Below is a small trained network, with its code and all its weights. Each question gives an input and a class and asks what happens when units are switched off, that is, made to give their printed mean instead of their output.

import numpy as np


def w(rows, s, z=0):
    codes = np.array(rows[::2]) - 128.0
    scale = np.full(codes.shape[1], s)
    scale[-1] = z or s
    return codes * scale


def f(y):
    return y / 2 * (1 + np.tanh(0.7978845608 * (y + 0.044715 * y**3)))


def log_softmax(a):
    a = a - a.max(-1, keepdims=True)
    return a - np.log(np.exp(a).sum(-1, keepdims=True))


def net(x, mask):
    res = np.array(x, float).reshape(1, 8) / 4 @ E
    y = f(res @ A[0][:, :-1].T + A[0][:, -1])
    res = res + np.where(mask, y, B[0][:, -1]) @ B[0][:, :-1]
    return log_softmax(res[-1] @ U[:, :-1].T + U[:, -1])


A, B = {}, {}
E = w([
[87,133,160,73,163,217,152,153,55],'x0',
[152,132,52,103,133,82,179,119,170],'x1',
[193,113,174,104,159,158,254,132,127],'x2',
[118,154,142,157,185,51,117,163,115],'x3',
[117,228,72,101,80,79,124,205,30],'x4',
[145,146,143,116,172,142,124,233,202],'x5',
[69,150,103,116,97,88,183,154,110],'x6',
[66,70,186,173,244,70,123,78,166],'x7',
],0.0094)
A[0] = w([
[130,139,121,103,127,162,48,170,92,41],'n0',
[149,153,160,135,230,91,74,184,175,252],'n1',
[144,160,38,113,71,102,126,92,126,169],'n2',
[146,62,151,137,144,120,178,65,145,45],'n3',
[182,145,11,108,64,74,132,133,195,195],'n4',
[114,254,101,112,75,148,43,192,72,146],'n5',
[201,175,131,71,104,234,205,204,148,184],'n6',
[159,70,137,106,104,182,126,157,165,102],'n7',
[122,37,130,182,118,160,6,65,226,174],'n8',
[187,199,42,100,100,91,101,138,171,200],'n9',
],0.0093,0.0041)
B[0] = w([
[137,192,131,179,123,112,132,143,113,157],'n0',
[131,121,244,182,222,105,180,97,149,216],'n1',
[134,134,122,141,138,168,99,126,92,189],'n2',
[133,147,122,169,95,98,149,122,86,186],'n3',
[107,151,122,189,121,140,158,104,85,211],'n4',
[76,181,62,137,35,83,162,221,87,229],'n5',
[148,72,137,83,136,223,72,79,127,235],'n6',
[108,118,143,117,158,154,121,95,151,162],'n7',
[247,73,221,46,147,140,59,132,158,252],'n8',
[129,151,101,175,139,153,133,132,66,198],'n9',
],0.012,0.014)
U = w([
[111,171,94,219,102,154,152,151,32,254],'0',
[160,70,56,100,56,98,163,64,181,28],'1',
[152,149,61,89,101,113,116,138,228,12],'2',
[16,41,78,28,230,187,116,161,192,81],'3',
[151,130,162,190,186,2,144,202,189,127],'4',
[171,47,186,102,214,192,81,39,99,201],'5',
[149,120,107,66,40,173,58,177,68,49],'6',
[160,61,116,88,128,104,147,126,196,51],'7',
],0.0096,0.0056)

Each question gives the input, the list of numbers given to net, and the class t.
The units are the neurons (one row each of A and B). Each row of codes is followed by its name. A weight is (code - 128) times the scale printed after its matrix; where a second scale follows, it is the last column's (A, B and U).
mask holds one flag per neuron, in row order. A switched-off neuron (its flag False) gives its mean, the last column of its row in B, instead of its output. The means were averaged over made-up inputs and are rounded, as every weight is.
A unit's drop is (log p(t) with every unit on - log p(t) with that unit switched off) / (log p(t) with every unit on - log p(t) with every unit switched off).
top k neurons: the k neurons with the biggest drops, biggest first
drop of u: that unit's drop, to one decimal
input [6,-7,-8,-5,5,6,-1,3], class 0: top neuron : n5
input [3,-7,-7,-4,0,1,7,5], class 4: top 2 neurons : n6, n2
input [-3,-3,3,2,3,6,-1,4], class 4: top 2 neurons : n6, n8
input [-7,1,8,-6,6,0,-8,-5], class 0: top 2 neurons : n8, n4
input [7,5,6,4,6,-2,5,1], class 6: top 3 neurons : n1, n6, n4
input [-1,2,7,-6,0,-5,6,-8], class 5: top 2 neurons : n6, n5
input [4,-7,4,6,-8,1,8,5], class 4: top 2 neurons : n6, n3
input [3,-3,-7,-6,7,-6,-8,3], class 6: top 2 neurons : n1, n4
input [3,-6,8,7,0,0,0,4], class 4: top 2 neurons : n6, n8
input [-6,1,-4,7,-7,5,6,-5], class 5: top 2 neurons : n5, n8
input [-1,6,8,4,1,5,-7,7], class 4: drop of n6 : 0.1
input [1,-4,-8,-3,4,7,-7,2], class 4: drop of n6 : 0.0
input [-1,-3,8,8,-6,1,-1,6], class 4: top 2 neurons : n6, n3
input [7,-1,-6,-1,6,4,-6,7], class 4: drop of n1 : 0.2
input [-8,4,-2,-6,3,6,-2,0], class 0: top neuron : n4
input [8,-6,1,3,0,-1,-5,-7], class 6: drop of n6 : 1.0
